Below is a small trained network, with its code and all its weights. Each question gives an input and a class and asks what happens when units are switched off, that is, made to give their printed mean instead of their output.

import numpy as np


def w(rows, s, z=0):
    codes = np.array(rows[::2]) - 128.0
    scale = np.full(codes.shape[1], s)
    scale[-1] = z or s
    return codes * scale


def norm(h):
    return h / np.sqrt((h * h).mean(-1, keepdims=True) + 1e-5)


def f(y):
    return y / 2 * (1 + np.tanh(0.7978845608 * (y + 0.044715 * y**3)))


def log_softmax(a):
    a = a - a.max(-1, keepdims=True)
    return a - np.log(np.exp(a).sum(-1, keepdims=True))


def net(x, mask):
    res = np.array(x, float).reshape(1, 8) / 4 @ E
    u = 0
    for l in range(4):
        y = f(norm(res) @ A[l][:, :-1].T + A[l][:, -1])
        res = res + np.where(mask[u : u + 8], y, B[l][:, -1]) @ B[l][:, :-1]
        u += 8
    return log_softmax(norm(res)[-1] @ U[:, :-1].T + U[:, -1])


A, B = {}, {}
E = w([
[130,127,128,128,127],'x0',
[130,127,129,127,127],'x1',
[131,127,129,127,124],'x2',
[56,149,44,5,98],'x3',
[67,180,218,131,39],'x4',
[75,27,160,147,174],'x5',
[128,127,126,132,120],'x6',
[128,127,129,127,129],'x7',
],0.0025)
A[0] = w([
[43,232,191,61,192,96],'L0N0',
[86,107,79,124,161,119],'L0N1',
[109,129,214,147,33,215],'L0N2',
[185,109,97,46,153,39],'L0N3',
[100,50,139,165,199,130],'L0N4',
[228,139,131,165,133,251],'L0N5',
[56,95,87,3,98,111],'L0N6',
[24,187,102,136,175,105],'L0N7',
],0.0035,0.0016)
B[0] = w([
[83,140,104,126,90,156],'L0N0',
[160,147,197,98,90,143],'L0N1',
[96,201,167,52,210,253],'L0N2',
[129,146,97,147,100,115],'L0N3',
[170,164,164,99,62,191],'L0N4',
[130,206,115,200,181,242],'L0N5',
[65,156,134,106,5,239],'L0N6',
[157,83,135,118,79,137],'L0N7',
],0.0029,0.0016)
A[1] = w([
[108,179,199,121,70,163],'L1N0',
[202,89,111,253,182,2],'L1N1',
[114,35,72,81,139,123],'L1N2',
[173,111,169,84,138,154],'L1N3',
[86,166,175,120,227,180],'L1N4',
[45,131,146,117,179,238],'L1N5',
[100,78,184,141,165,208],'L1N6',
[135,81,194,151,169,106],'L1N7',
],0.0046,0.00098)
B[1] = w([
[85,202,106,187,197,216],'L1N0',
[65,156,8,94,72,251],'L1N1',
[165,64,216,103,192,162],'L1N2',
[42,58,77,252,169,136],'L1N3',
[160,164,111,214,32,197],'L1N4',
[194,95,154,153,75,189],'L1N5',
[47,101,162,105,37,183],'L1N6',
[75,79,93,107,37,174],'L1N7',
],0.0037,0.0021)
A[2] = w([
[115,6,37,136,114,82],'L2N0',
[127,82,139,223,93,86],'L2N1',
[66,192,147,65,141,92],'L2N2',
[179,24,104,181,134,78],'L2N3',
[118,78,107,41,36,247],'L2N4',
[180,132,65,128,253,112],'L2N5',
[209,70,181,32,171,115],'L2N6',
[234,171,18,73,152,52],'L2N7',
],0.0042,0.0011)
B[2] = w([
[24,171,136,158,211,198],'L2N0',
[136,107,68,100,106,168],'L2N1',
[177,127,67,67,118,189],'L2N2',
[70,197,103,61,127,140],'L2N3',
[193,148,143,189,205,254],'L2N4',
[102,135,201,151,78,159],'L2N5',
[254,116,133,91,120,124],'L2N6',
[199,69,85,127,56,220],'L2N7',
],0.0048,0.0019)
A[3] = w([
[35,153,208,29,130,9],'L3N0',
[127,85,116,12,177,14],'L3N1',
[129,212,147,145,43,182],'L3N2',
[200,198,107,248,164,23],'L3N3',
[221,147,115,99,129,193],'L3N4',
[30,117,254,56,74,47],'L3N5',
[67,47,143,145,239,190],'L3N6',
[22,240,140,227,110,22],'L3N7',
],0.0047,0.0011)
B[3] = w([
[142,147,20,173,161,164],'L3N0',
[184,143,219,202,115,143],'L3N1',
[112,134,209,112,147,210],'L3N2',
[158,198,52,208,193,168],'L3N3',
[82,3,131,113,97,159],'L3N4',
[178,113,51,220,75,185],'L3N5',
[128,144,147,52,177,163],'L3N6',
[149,69,154,74,151,254],'L3N7',
],0.0052,0.0037)
U = w([
[143,151,16,217,98,255],'0',
[134,215,210,180,198,143],'1',
[208,47,91,54,66,82],'2',
[76,211,131,26,72,120],'3',
[8,92,80,87,224,53],'4',
[52,64,206,193,52,119],'5',
[172,65,220,64,214,53],'6',
],0.014,0.0016)

Each question gives the input, the list of numbers given to net, and the class t.
The units are the neurons (one row each of A and B). Each row of codes is followed by its name. A weight is (code - 128) times the scale printed after its matrix; where a second scale follows, it is the last column's (A, B and U).
mask holds one flag per neuron, layer by layer. A switched-off neuron (its flag False) gives its mean, the last column of its row in B, instead of its output. The means were averaged over made-up inputs and are rounded, as every weight is.
A unit's drop is (log p(t) with every unit on - log p(t) with that unit switched off) / (log p(t) with every unit on - log p(t) with every unit switched off).
The circuit of an input: a set's keep is (log p(t) with only the set's units on - log p(t) with every unit switched off) / (log p(t) with every unit on - log p(t) with every unit switched off). Starting from the 12 units with the biggest drops (on a tie, the unit counted first), units are removed one at a time, each time the one whose removal leaves the highest keep (on an exact tie, the one counted first), for as long as the keep stays at least 0.8.
units of the circuit, in order: the units of the circuit, biggest drop first
unit that matters most: the unit with the biggest drop
k most important neurons: the k neurons with the biggest drops, biggest first
k most important neurons of layer l: the k neurons of layer l with the biggest drops, biggest first
input [2,6,7,1,-7,7,-3,7], class 6: units of the circuit, in order : [L1N2]
input [-8,8,-4,1,1,0,-1,1], class 3: 3 most important neurons : [L2N2; L1N0; L0N6]
input [2,-2,-8,-7,0,3,-4,6], class 4: 2 most important neurons of layer 2 : [L2N7; L2N5]
input [4,-1,-8,2,-8,4,6,5], class 6: units of the circuit, in order : [L1N2; L3N1]
input [8,5,5,8,-4,1,4,0], class 6: units of the circuit, in order : [L1N2; L3N1; L1N1]
input [0,-1,8,3,0,3,-4,-5], class 6: 2 most important neurons of layer 1 : [L1N4; L1N1]
input [1,-4,-1,2,-5,5,2,8], class 6: 2 most important neurons : [L1N2; L2N6]
input [-6,8,1,0,-2,1,7,-5], class 4: 2 most important neurons of layer 1 : [L1N3; L1N4]
input [-7,4,4,8,7,8,-2,7], class 0: units of the circuit, in order : [L3N5; L3N0]
input [-6,-3,-4,0,5,-8,-6,3], class 1: units of the circuit, in order : [L1N1; L1N0]
input [-7,-1,0,-6,-8,4,0,1], class 4: 2 most important neurons : [L1N1; L2N0]
input [-2,4,5,-1,5,-1,0,2], class 1: 3 most important neurons : [L1N0; L1N1; L3N3]
input [-5,-1,-6,0,7,-1,7,-2], class 1: 2 most important neurons of layer 3 : [L3N2; L3N4]
input [7,-2,4,5,8,4,-6,-8], class 0: units of the circuit, in order : [L3N5]
input [-1,-5,2,1,-1,-5,-6,-1], class 2: 3 most important neurons : [L2N7; L2N4; L3N4]
input [3,3,7,0,1,-2,-1,6], class 1: 3 most important neurons of layer 3 : [L3N3; L3N2; L3N5]
input [3,1,-4,1,-6,7,5,6], class 6: 4 most important neurons : [L1N2; L2N6; L1N0; L3N1]
input [-2,-6,-7,-1,6,-1,-3,-3], class 1: 2 most important neurons of layer 1 : [L1N0; L1N1]
input [-4,3,5,2,-8,-3,5,-8], class 2: 2 most important neurons : [L2N7; L1N0]
input [3,-2,7,-1,1,0,2,-3], class 1: unit that matters most : L1N4
input [-8,-5,-7,2,3,7,-5,8], class 0: 2 most important neurons : [L3N5; L3N0]
input [4,2,3,8,-3,2,-4,0], class 6: 2 most important neurons : [L2N4; L3N1]
input [-5,-6,5,-1,6,-5,3,0], class 1: 2 most important neurons of layer 1 : [L1N1; L1N0]
